Below is a small trained network, with its code and all its weights. Each question gives an input and a target symbol and asks what happens when units are switched off, that is, made to give their printed mean instead of their output.

import numpy as np


def w(rows, s, z=0):
    codes = np.array(rows[::2]) - 128.0
    scale = np.full(codes.shape[1], s)
    scale[-1] = z or s
    return codes * scale


def norm(h):
    return h / np.sqrt((h * h).mean(-1, keepdims=True) + 1e-5)


def f(y):
    return y / 2 * (1 + np.tanh(0.7978845608 * (y + 0.044715 * y**3)))


def softmax(a):
    e = np.exp(a - a.max(-1, keepdims=True))
    return e / e.sum(-1, keepdims=True)


def log_softmax(a):
    a = a - a.max(-1, keepdims=True)
    return a - np.log(np.exp(a).sum(-1, keepdims=True))


def net(x, mask):
    ids = ['αγδμπφ'.index(c) for c in x.split()]
    T = len(ids)
    res = E[ids] + P[:T]
    u = 0
    for l in range(2):
        r = norm(res)
        for j in range(2):
            rows = slice(3 * j, 3 * j + 3)
            q, k, v = (r @ M[l][rows].T for M in (Q, K, V))
            z = softmax(np.where(np.tri(T) > 0, q @ k.T / 3**0.5, -1e9)) @ v
            o = O[l][rows]
            res = res + np.where(mask[u + j], z, o[:, -1]) @ o[:, :-1]
        u += 2
        y = f(norm(res) @ A[l][:, :-1].T + A[l][:, -1])
        res = res + np.where(mask[u : u + 16], y, B[l][:, -1]) @ B[l][:, :-1]
        u += 16
    return log_softmax(norm(res)[-1] @ U[:, :-1].T + U[:, -1])


Q, K, V, O, A, B = {}, {}, {}, {}, {}, {}
E = w([
[135,75,120,79,255,68,34,50],'α',
[67,100,134,199,169,122,168,229],'γ',
[64,218,67,121,143,204,165,176],'δ',
[19,76,135,119,80,85,201,166],'μ',
[169,86,153,216,99,144,72,1],'π',
[103,202,210,81,92,122,120,185],'φ',
],0.00054)
P = w([
[139,230,207,176,172,42,92,147],'0',
[2,84,196,129,134,221,113,138],'1',
[166,127,182,62,135,68,249,80],'2',
[122,174,107,159,116,92,57,156],'3',
[47,83,125,119,119,233,114,128],'4',
[189,122,77,78,146,100,237,88],'5',
[138,108,44,147,87,106,72,158],'6',
[59,80,123,105,106,240,107,110],'7',
],0.00068)
Q[0] = w([
[140,67,182,123,218,187,201,23],'L0H1',
[107,192,114,121,21,87,39,241],'L0H1',
[129,84,200,114,189,184,176,45],'L0H1',
[36,136,130,68,96,241,82,185],'L0H2',
[229,130,120,186,160,3,156,72],'L0H2',
[40,89,138,73,116,247,147,167],'L0H2',
],0.0049)
K[0] = w([
[134,184,243,119,126,102,124,144],'L0H1',
[113,56,24,138,126,166,133,112],'L0H1',
[126,172,253,121,124,111,123,146],'L0H1',
[152,37,67,120,140,139,82,50],'L0H2',
[92,208,186,133,117,125,175,211],'L0H2',
[194,92,95,130,138,120,64,30],'L0H2',
],0.0037)
V[0] = w([
[106,151,123,25,120,125,91,72],'L0H1',
[152,147,121,130,183,104,225,58],'L0H1',
[164,185,100,121,194,198,153,135],'L0H1',
[107,111,91,33,181,93,150,173],'L0H2',
[134,135,80,63,96,165,78,161],'L0H2',
[134,137,144,103,252,97,59,98],'L0H2',
],0.0017)
O[0] = w([
[114,152,109,137,126,76,71,25,127],'L0H1',
[8,120,116,114,159,211,82,107,53],'L0H1',
[124,222,99,122,193,164,102,155,127],'L0H1',
[98,90,91,98,209,77,185,199,16],'L0H2',
[101,152,228,125,147,101,153,182,3],'L0H2',
[203,109,114,61,184,176,107,93,209],'L0H2',
],0.0016,0.00056)
A[0] = w([
[158,111,73,142,157,107,185,168,105],'L0N1',
[102,92,71,175,99,52,138,109,144],'L0N2',
[111,133,124,132,132,121,129,116,120],'L0N3',
[193,112,125,55,229,29,172,132,3],'L0N4',
[95,81,117,215,181,153,91,210,85],'L0N5',
[102,34,97,100,203,213,172,82,105],'L0N6',
[197,19,152,83,120,95,128,49,2],'L0N7',
[250,161,162,146,104,96,89,143,89],'L0N8',
[136,126,129,127,128,133,128,132,134],'L0N9',
[117,151,119,57,69,161,156,104,119],'L0N10',
[147,27,195,105,91,128,217,152,26],'L0N11',
[133,90,129,177,109,230,86,115,70],'L0N12',
[127,128,128,128,128,128,128,127,128],'L0N13',
[197,156,140,195,92,93,180,115,96],'L0N14',
[97,170,185,141,167,116,107,156,64],'L0N15',
[46,93,182,140,80,100,108,171,118],'L0N16',
],0.0021,0.00071)
B[0] = w([
[140,131,172,119,97,80,77,62,81],'L0N1',
[195,188,151,68,108,167,128,115,99],'L0N2',
[137,127,136,123,121,130,123,137,125],'L0N3',
[92,169,131,192,56,178,140,49,94],'L0N4',
[134,115,132,169,188,103,199,63,115],'L0N5',
[83,163,247,76,75,83,94,195,173],'L0N6',
[99,183,75,150,155,171,202,223,63],'L0N7',
[10,87,163,94,123,89,157,186,152],'L0N8',
[125,127,126,129,129,125,130,126,131],'L0N9',
[132,93,155,197,171,95,141,85,253],'L0N10',
[139,213,90,109,201,129,34,85,101],'L0N11',
[107,217,219,163,90,58,99,99,218],'L0N12',
[128,128,129,128,128,128,128,128,128],'L0N13',
[70,150,122,28,163,109,130,120,118],'L0N14',
[168,64,116,105,135,166,130,180,144],'L0N15',
[184,105,85,142,121,229,173,58,212],'L0N16',
],0.0014,0.00049)
Q[1] = w([
[123,206,125,90,123,39,165,31],'L1H1',
[122,123,94,106,67,51,74,212],'L1H1',
[132,50,125,154,119,211,78,251],'L1H1',
[103,226,78,90,191,138,182,195],'L1H2',
[106,19,130,191,170,159,69,244],'L1H2',
[93,64,185,253,183,108,6,181],'L1H2',
],0.0044)
K[1] = w([
[191,121,37,192,133,72,93,115],'L1H1',
[127,163,169,88,85,50,133,147],'L1H1',
[71,144,214,55,115,163,160,142],'L1H1',
[117,188,61,152,222,100,139,209],'L1H2',
[65,153,186,58,196,168,210,86],'L1H2',
[60,151,254,107,176,212,144,82],'L1H2',
],0.0045)
V[1] = w([
[214,187,106,93,3,71,97,222],'L1H1',
[108,64,110,66,191,41,39,129],'L1H1',
[158,83,195,201,151,108,100,224],'L1H1',
[95,194,199,218,104,87,41,115],'L1H2',
[159,65,165,184,98,70,167,2],'L1H2',
[51,9,173,35,31,187,53,211],'L1H2',
],0.0011)
O[1] = w([
[114,138,254,150,196,207,70,138,94],'L1H1',
[51,53,78,148,124,219,124,105,68],'L1H1',
[243,158,91,130,140,204,109,88,155],'L1H1',
[165,72,105,211,185,53,182,146,255],'L1H2',
[144,96,135,114,210,237,137,216,69],'L1H2',
[92,253,62,55,157,49,221,78,224],'L1H2',
],0.0012,0.00066)
A[1] = w([
[83,79,161,108,152,107,185,60,87],'L1N1',
[185,96,96,207,126,124,160,109,97],'L1N2',
[46,122,158,182,147,45,131,168,47],'L1N3',
[77,150,169,174,118,186,184,169,12],'L1N4',
[102,70,125,109,80,111,180,93,2],'L1N5',
[217,116,123,91,114,197,148,105,40],'L1N6',
[131,156,109,126,135,130,136,134,105],'L1N7',
[184,191,141,146,177,120,60,179,72],'L1N8',
[65,147,195,37,178,143,106,135,96],'L1N9',
[127,133,125,127,128,129,131,129,125],'L1N10',
[160,64,114,135,252,129,198,148,6],'L1N11',
[184,59,129,110,180,104,42,103,44],'L1N12',
[75,179,126,103,94,135,79,98,72],'L1N13',
[118,90,93,126,129,181,61,167,17],'L1N14',
[113,154,164,144,74,91,106,71,76],'L1N15',
[147,124,141,109,107,131,153,163,166],'L1N16',
],0.0024,0.00074)
B[1] = w([
[131,148,115,180,103,178,136,182,168],'L1N1',
[142,74,67,78,63,113,114,179,143],'L1N2',
[184,108,74,50,147,180,84,80,152],'L1N3',
[154,202,103,83,130,30,169,78,148],'L1N4',
[81,165,103,144,204,173,123,152,100],'L1N5',
[175,125,75,88,189,147,65,89,91],'L1N6',
[117,79,161,118,119,132,149,89,127],'L1N7',
[27,81,81,131,141,209,188,148,127],'L1N8',
[133,60,67,105,84,69,93,188,168],'L1N9',
[123,109,136,131,130,124,133,114,129],'L1N10',
[200,130,170,169,76,122,181,172,46],'L1N11',
[104,253,100,93,91,49,214,91,42],'L1N12',
[190,92,154,171,151,106,178,161,193],'L1N13',
[182,183,171,189,117,139,193,86,43],'L1N14',
[154,154,176,190,103,137,99,134,254],'L1N15',
[124,95,90,168,152,99,105,91,154],'L1N16',
],0.0015,0.00066)
U = w([
[92,247,106,81,145,10,224,40,66],'α',
[252,90,132,169,109,133,247,207,29],'γ',
[4,115,58,186,156,249,186,151,120],'δ',
[229,110,79,50,201,201,54,42,69],'μ',
[126,156,236,246,71,133,50,65,254],'π',
[55,46,139,37,119,52,58,225,175],'φ',
],0.005,0.00079)

Each question gives the input, a string of symbols that net reads in full, and the target symbol t.
The units are the heads (3 rows each of Q, K, V and O) and the neurons (one row each of A and B). Each row of codes is followed by its name. A weight is (code - 128) times the scale printed after its matrix; where a second scale follows, it is the last column's (O, A, B and U).
mask holds one flag per unit, layer by layer, with each layer's heads first. A switched-off unit (its flag False) gives its mean, the last column of its rows in O or B, instead of its output. The means were averaged over made-up inputs and are rounded, as every weight is.
A unit's drop is (log p(t) with every unit on - log p(t) with that unit switched off) / (log p(t) with every unit on - log p(t) with every unit switched off).
The circuit of an input: a set's keep is (log p(t) with only the set's units on - log p(t) with every unit switched off) / (log p(t) with every unit on - log p(t) with every unit switched off). Starting from the 12 units with the biggest drops (on a tie, the unit counted first), units are removed one at a time, each time the one whose removal leaves the highest keep (on an exact tie, the one counted first), for as long as the keep stays at least 0.8.
units of the circuit, in order: the units of the circuit, biggest drop first
unit that matters most: the unit with the biggest drop
k most important neurons: the k neurons with the biggest drops, biggest first
k most important neurons of layer l: the k neurons of layer l with the biggest drops, biggest first
which heads matter: for each layer, one digit per head in row order, 1 if its drop is at least 0.15 and else 0, layers parted by /
input δ φ φ δ π φ π, target φ: 4 most important neurons -> (L1N2; L0N11; L0N7; L0N4)
input δ γ γ, target π: 3 most important neurons -> (L0N4; L0N6; L0N11)
input α φ μ φ μ, target φ: units of the circuit, in order -> (L0N6; L0H2)
input δ π φ γ π φ α, target α: units of the circuit, in order -> (L1N12)
input α δ φ π φ δ φ, target δ: units of the circuit, in order -> (L0H1; L1N8)
input π α δ φ δ, target φ: units of the circuit, in order -> (L0N6; L0H2; L1N9)
input α γ γ, target δ: 2 most important neurons of layer 1 -> (L1N5; L1N1)
input μ π μ, target φ: which heads matter -> 00 / 11
input π π α γ δ γ, target μ: 4 most important neurons of layer 0 -> (L0N4; L0N8; L0N6; L0N2)
input φ α δ μ π μ μ γ, target π: units of the circuit, in order -> (L0N12; L0H2)
input γ π φ γ φ γ, target μ: which heads matter -> 00 / 01
input γ φ φ α π δ, target δ: 3 most important neurons of layer 0 -> (L0N10; L0N16; L0N4)
input π α π, target γ: units of the circuit, in order -> (L1H2; L0N7)
input π δ δ α φ μ, target δ: unit that matters most -> L1H1
input π φ φ μ δ φ, target φ: 3 most important neurons -> (L1N9; L0N16; L0N12)
input φ π μ π α δ, target γ: 3 most important neurons -> (L1N11; L0N12; L0N6)
input γ γ δ α γ δ, target δ: which heads matter -> 00 / 10
input π γ μ, target γ: 2 most important neurons of layer 0 -> (L0N11; L0N6)
input φ δ γ φ φ π μ, target μ: 3 most important neurons -> (L0N2; L0N16; L1N6)
input φ φ δ φ γ, target γ: unit that matters most -> L0N5
input φ α π φ, target α: 2 most important neurons of layer 0 -> (L0N6; L0N4)
input α δ φ π φ φ φ δ, target π: which heads matter -> 00 / 00
input γ δ π, target μ: which heads matter -> 00 / 11
input φ φ φ π φ δ δ φ, target π: which heads matter -> 01 / 00
input α φ π π δ π, target γ: units of the circuit, in order -> (L1H2; L1N11; L0N7)
input δ δ φ, target π: which heads matter -> 00 / 01
